Below are the code and all the weights of a small trained network. Each question names an input and a target symbol and asks about switching units off, where a switched-off unit gives its printed mean instead of its output.

import numpy as np


def w(rows, s, z=0):
    codes = np.array(rows[::2]) - 128.0
    scale = np.full(codes.shape[1], s)
    scale[-1] = z or s
    return codes * scale


def f(y):
    return np.maximum(y, 0)


def softmax(a):
    e = np.exp(a - a.max(-1, keepdims=True))
    return e / e.sum(-1, keepdims=True)


def log_softmax(a):
    a = a - a.max(-1, keepdims=True)
    return a - np.log(np.exp(a).sum(-1, keepdims=True))


def net(x, mask):
    ids = ['ΓΣΩβεζημτφψ'.index(c) for c in x.split()]
    T = len(ids)
    res = E[ids] + P[:T]
    u = 0
    for l in range(3):
        r = res
        for j in range(2):
            rows = slice(2 * j, 2 * j + 2)
            q, k, v = (r @ M[l][rows].T for M in (Q, K, V))
            z = softmax(np.where(np.tri(T) > 0, q @ k.T / 2**0.5, -1e9)) @ v
            o = O[l][rows]
            res = res + np.where(mask[u + j], z, o[:, -1]) @ o[:, :-1]
        u += 2
        y = f(res @ A[l][:, :-1].T + A[l][:, -1])
        res = res + np.where(mask[u : u + 12], y, B[l][:, -1]) @ B[l][:, :-1]
        u += 12
    return log_softmax(res[-1] @ U[:, :-1].T + U[:, -1])


Q, K, V, O, A, B = {}, {}, {}, {}, {}, {}
E = w([
[100,152,91,184,232,127,204],'Γ',
[126,52,233,128,165,154,3],'Σ',
[97,106,37,138,67,132,119],'Ω',
[237,199,140,69,96,59,130],'β',
[117,160,142,142,13,220,107],'ε',
[26,111,88,120,141,69,146],'ζ',
[169,69,172,58,188,176,224],'η',
[204,84,105,207,69,137,165],'μ',
[107,176,111,248,53,68,101],'τ',
[95,126,213,162,116,71,179],'φ',
[93,231,235,134,90,182,129],'ψ',
],0.0045)
P = w([
[116,114,201,159,56,112,186],'0',
[120,125,191,159,60,121,188],'1',
[107,109,200,135,83,86,167],'2',
[123,121,177,122,74,95,176],'3',
[142,125,166,125,69,78,149],'4',
[112,128,187,102,74,63,174],'5',
[177,113,200,86,85,63,136],'6',
[152,103,211,79,88,75,111],'7',
[170,101,204,56,84,87,137],'8',
[176,99,224,38,95,56,126],'9',
[169,105,206,12,33,73,113],'10',
[175,100,185,61,96,94,93],'11',
],0.0011)
Q[0] = w([
[175,249,126,97,236,197,175],'0.h1',
[51,168,130,184,172,215,147],'0.h1',
[128,134,13,5,194,152,178],'0.h2',
[15,77,71,181,125,130,67],'0.h2',
],0.026)
K[0] = w([
[166,95,170,121,251,183,51],'0.h1',
[100,154,131,213,163,114,41],'0.h1',
[129,206,77,74,45,54,215],'0.h2',
[31,104,97,208,84,162,169],'0.h2',
],0.03)
V[0] = w([
[145,107,125,118,113,108,32],'0.h1',
[144,173,121,110,119,103,141],'0.h1',
[156,92,142,92,178,121,6],'0.h2',
[140,128,129,129,148,129,99],'0.h2',
],0.012)
O[0] = w([
[139,210,133,148,174,165,116,15],'0.h1',
[142,129,118,165,99,115,145,141],'0.h1',
[92,89,86,2,87,120,117,8],'0.h2',
[121,120,111,91,125,127,119,82],'0.h2',
],0.0068,0.0012)
A[0] = w([
[108,115,107,150,146,161,105,82],'0.n1',
[85,117,12,169,219,71,141,183],'0.n2',
[137,167,116,208,132,49,10,3],'0.n3',
[122,133,83,124,141,127,142,69],'0.n4',
[170,116,97,221,95,152,28,121],'0.n5',
[126,235,56,148,246,172,51,45],'0.n6',
[66,238,117,85,179,170,153,81],'0.n7',
[138,154,53,141,192,181,90,108],'0.n8',
[127,127,128,131,129,130,126,119],'0.n9',
[129,141,99,147,181,148,105,54],'0.n10',
[142,121,152,155,254,168,167,88],'0.n11',
[129,126,128,128,129,129,127,120],'0.n12',
],0.0073,0.0024)
B[0] = w([
[118,146,124,125,96,121,132,128],'0.n1',
[18,128,112,185,45,82,227,199],'0.n2',
[152,219,246,118,154,183,231,139],'0.n3',
[136,122,127,150,103,123,112,128],'0.n4',
[159,112,137,181,43,206,186,254],'0.n5',
[132,213,165,2,20,209,164,133],'0.n6',
[87,224,111,106,111,209,197,139],'0.n7',
[134,120,186,102,90,153,113,131],'0.n8',
[130,126,127,128,130,130,127,128],'0.n9',
[133,133,129,100,153,131,128,129],'0.n10',
[115,117,123,154,108,100,237,170],'0.n11',
[128,129,128,127,128,127,128,128],'0.n12',
],0.0096,0.0011)
Q[1] = w([
[98,64,252,126,12,120,173],'1.h1',
[172,162,145,125,61,79,185],'1.h1',
[67,160,213,113,134,88,170],'1.h2',
[58,167,131,145,133,171,64],'1.h2',
],0.033)
K[1] = w([
[124,100,111,1,104,106,151],'1.h1',
[160,138,167,85,170,133,81],'1.h1',
[88,167,188,108,181,69,120],'1.h2',
[50,176,143,125,103,172,110],'1.h2',
],0.035)
V[1] = w([
[72,45,139,119,222,247,157],'1.h1',
[212,142,81,11,127,109,220],'1.h1',
[137,109,135,44,72,115,152],'1.h2',
[108,109,160,153,141,105,93],'1.h2',
],0.012)
O[1] = w([
[194,87,193,20,2,81,208,6],'1.h1',
[117,197,91,129,205,218,240,198],'1.h1',
[128,111,104,192,141,214,115,85],'1.h2',
[130,96,142,135,99,116,100,163],'1.h2',
],0.0061,0.0015)
A[1] = w([
[122,134,143,114,155,163,87,43],'1.n1',
[182,146,113,56,128,52,102,98],'1.n2',
[124,51,121,46,136,144,62,92],'1.n3',
[113,120,203,94,155,75,72,204],'1.n4',
[128,171,121,49,93,154,77,76],'1.n5',
[139,152,80,156,202,122,97,126],'1.n6',
[65,81,64,94,83,159,48,231],'1.n7',
[148,119,104,108,134,99,75,22],'1.n8',
[61,99,122,108,150,72,61,5],'1.n9',
[112,117,172,102,99,226,10,122],'1.n10',
[189,37,92,167,107,159,129,40],'1.n11',
[142,87,135,105,209,143,160,215],'1.n12',
],0.011,0.0021)
B[1] = w([
[90,91,100,125,116,116,148,144],'1.n1',
[179,197,159,127,150,108,63,152],'1.n2',
[120,121,156,8,111,76,102,181],'1.n3',
[193,144,157,63,175,40,117,244],'1.n4',
[72,173,100,143,194,114,86,166],'1.n5',
[110,218,92,114,178,139,114,254],'1.n6',
[57,72,34,122,105,184,65,237],'1.n7',
[116,135,139,165,126,159,167,130],'1.n8',
[158,139,57,87,156,150,224,180],'1.n9',
[195,183,112,53,105,204,135,209],'1.n10',
[169,151,31,129,119,105,183,217],'1.n11',
[138,88,178,156,156,207,150,245],'1.n12',
],0.014,0.0022)
Q[2] = w([
[163,180,80,72,173,146,3],'2.h1',
[155,160,150,210,138,130,179],'2.h1',
[85,63,63,26,29,189,233],'2.h2',
[169,147,112,118,68,112,88],'2.h2',
],0.019)
K[2] = w([
[115,227,75,196,116,65,138],'2.h1',
[137,119,139,102,224,189,112],'2.h1',
[168,90,152,253,61,40,177],'2.h2',
[146,148,72,86,62,93,147],'2.h2',
],0.02)
V[2] = w([
[119,166,150,122,81,89,152],'2.h1',
[140,45,194,129,254,227,202],'2.h1',
[121,95,121,138,118,126,135],'2.h2',
[148,101,147,122,132,124,174],'2.h2',
],0.0069)
O[2] = w([
[173,131,134,177,117,136,119,105],'2.h1',
[66,249,145,54,4,128,228,250],'2.h1',
[134,100,101,111,112,142,125,103],'2.h2',
[126,136,140,86,81,94,139,139],'2.h2',
],0.0028,0.0027)
A[2] = w([
[42,118,130,223,45,96,54,67],'2.n1',
[216,167,177,178,43,175,42,123],'2.n2',
[219,74,122,231,115,124,141,199],'2.n3',
[129,149,176,110,79,124,177,130],'2.n4',
[162,148,90,112,90,182,115,73],'2.n5',
[90,73,233,214,171,70,158,150],'2.n6',
[91,131,139,154,51,144,48,116],'2.n7',
[87,53,86,141,100,137,126,252],'2.n8',
[98,93,43,185,104,57,118,72],'2.n9',
[203,144,245,172,169,110,92,175],'2.n10',
[84,88,162,154,169,29,125,164],'2.n11',
[122,181,126,155,161,144,109,166],'2.n12',
],0.012,0.0035)
B[2] = w([
[87,133,67,112,43,156,106,158],'2.n1',
[148,102,204,169,194,161,140,207],'2.n2',
[115,154,168,166,69,92,50,255],'2.n3',
[143,130,154,94,94,138,169,237],'2.n4',
[96,122,124,107,159,103,146,236],'2.n5',
[6,136,163,102,116,142,135,204],'2.n6',
[128,103,114,84,118,171,114,171],'2.n7',
[138,61,145,167,165,123,136,242],'2.n8',
[164,149,58,134,105,108,182,208],'2.n9',
[221,143,81,83,124,199,93,232],'2.n10',
[111,113,128,99,179,43,139,218],'2.n11',
[120,179,118,144,138,131,118,240],'2.n12',
],0.023,0.0058)
U = w([
[153,145,177,102,70,147,223,178],'Γ',
[154,143,128,15,132,42,34,176],'Σ',
[191,146,173,221,82,58,93,203],'Ω',
[253,134,118,129,135,192,101,30],'β',
[72,62,100,98,167,177,131,88],'ε',
[17,104,155,148,120,78,130,2],'ζ',
[83,124,176,129,67,210,53,11],'η',
[181,74,79,158,205,66,194,119],'μ',
[142,114,39,128,64,180,106,24],'τ',
[110,39,221,194,198,167,126,223],'φ',
[99,222,76,174,183,171,136,186],'ψ',
],0.0031)

Each question gives the input, a string of symbols that net reads in full, and the target symbol t.
The units are the heads (2 rows each of Q, K, V and O) and the neurons (one row each of A and B). Each row of codes is followed by its name. A weight is (code - 128) times the scale printed after its matrix; where a second scale follows, it is the last column's (O, A, B and U).
mask holds one flag per unit, layer by layer, with each layer's heads first. A switched-off unit (its flag False) gives its mean, the last column of its rows in O or B, instead of its output. The means were averaged over made-up inputs and are rounded, as every weight is.
A unit's drop is (log p(t) with every unit on - log p(t) with that unit switched off) / (log p(t) with every unit on - log p(t) with every unit switched off).
The circuit of an input: a set's keep is (log p(t) with only the set's units on - log p(t) with every unit switched off) / (log p(t) with every unit on - log p(t) with every unit switched off). Starting from the 12 units with the biggest drops (on a tie, the unit counted first), units are removed one at a time, each time the one whose removal leaves the highest keep (on an exact tie, the one counted first), for as long as the keep stays at least 0.8.
circuit, biggest first: the units of the circuit, biggest drop first
most important unit: the unit with the biggest drop
k most important neurons: the k neurons with the biggest drops, biggest first
top k neurons in layer l: the k neurons of layer l with the biggest drops, biggest first
drop of u: that unit's drop, to one decimal
input φ ε Σ μ, target μ: top neuron in layer 1 : (1.n11)
input φ ζ Σ μ φ Ω Ω ψ Ω Γ, target Γ: 4 most important neurons : (0.n6, 0.n11, 0.n2, 2.n4)
input φ Γ ε φ η μ η φ β Ω, target ψ: circuit, biggest first : (1.h1, 0.h2, 1.n6, 2.n12)
input φ μ β φ ε, target ψ: circuit, biggest first : (1.h1, 1.n6, 2.n12)
input ε ε φ η Σ, target Σ: circuit, biggest first : (0.h2, 1.n3, 1.n4)
input μ β ζ, target ψ: 2 most important neurons : (1.n6, 2.n12)
input ε β Ω φ ζ φ μ φ φ φ μ, target ψ: circuit, biggest first : (1.h1, 1.n6, 2.n12, 0.h2)
input μ μ ε μ ε μ, target Ω: 2 most important neurons : (2.n3, 1.n11)
input φ μ φ φ φ ε Σ τ φ φ β Ω, target Ω: 2 most important neurons : (2.n3, 1.n3)
input φ φ Σ φ, target Σ: circuit, biggest first : (1.h1, 1.n4, 2.n11)
input τ φ Ω μ Γ μ ψ φ Ω, target τ: 2 most important neurons : (2.n1, 1.n7)
input φ Ω Γ τ, target η: top 2 neurons in layer 0 : (0.n5, 0.n3)
input φ Ω ψ β ε φ φ ε ζ, target ψ: 3 most important neurons : (1.n6, 0.n2, 2.n12)
input Ω φ Σ φ φ φ φ μ, target μ: top 2 neurons in layer 2 : (2.n8, 2.n9)
input φ β ε Ω Σ μ μ φ φ ζ ζ, target ζ: top 2 neurons in layer 2 : (2.n6, 2.n10)
input φ ζ φ Σ ε μ ε μ η, target η: top 2 neurons in layer 2 : (2.n6, 2.n3)
input ζ ζ ε ε ε, target φ: most important unit : 1.n10
input Ω φ η φ φ μ Ω μ Σ φ ψ, target ψ: 4 most important neurons : (1.n5, 0.n7, 2.n12, 1.n10)
input Σ ε ε Σ ε φ τ β φ ε Σ, target ε: 2 most important neurons : (1.n7, 1.n10)
input μ φ φ φ ζ, target μ: most important unit : 1.h1
input φ ψ φ φ Γ, target ζ: 2 most important neurons : (0.n2, 2.n6)
input φ φ φ τ, target η: top 2 neurons in layer 0 : (0.n3, 0.n5)
input ε ζ μ η τ η η Ω ζ, target Γ: 2 most important neurons : (2.n4, 1.n12)
input φ μ φ ε φ ε Σ ε ζ Ω β, target β: 2 most important neurons : (2.n10, 1.n2)
input μ Σ φ, target φ: 2 most important neurons : (2.n8, 0.n2)
input η φ Γ τ Γ μ ψ, target Γ: 2 most important neurons : (2.n4, 1.n12)
input β φ τ, target ψ: most important unit : 1.h1
input Γ μ ε ζ φ ε φ μ Γ η β, target ψ: drop of 0.h2 : 0.1
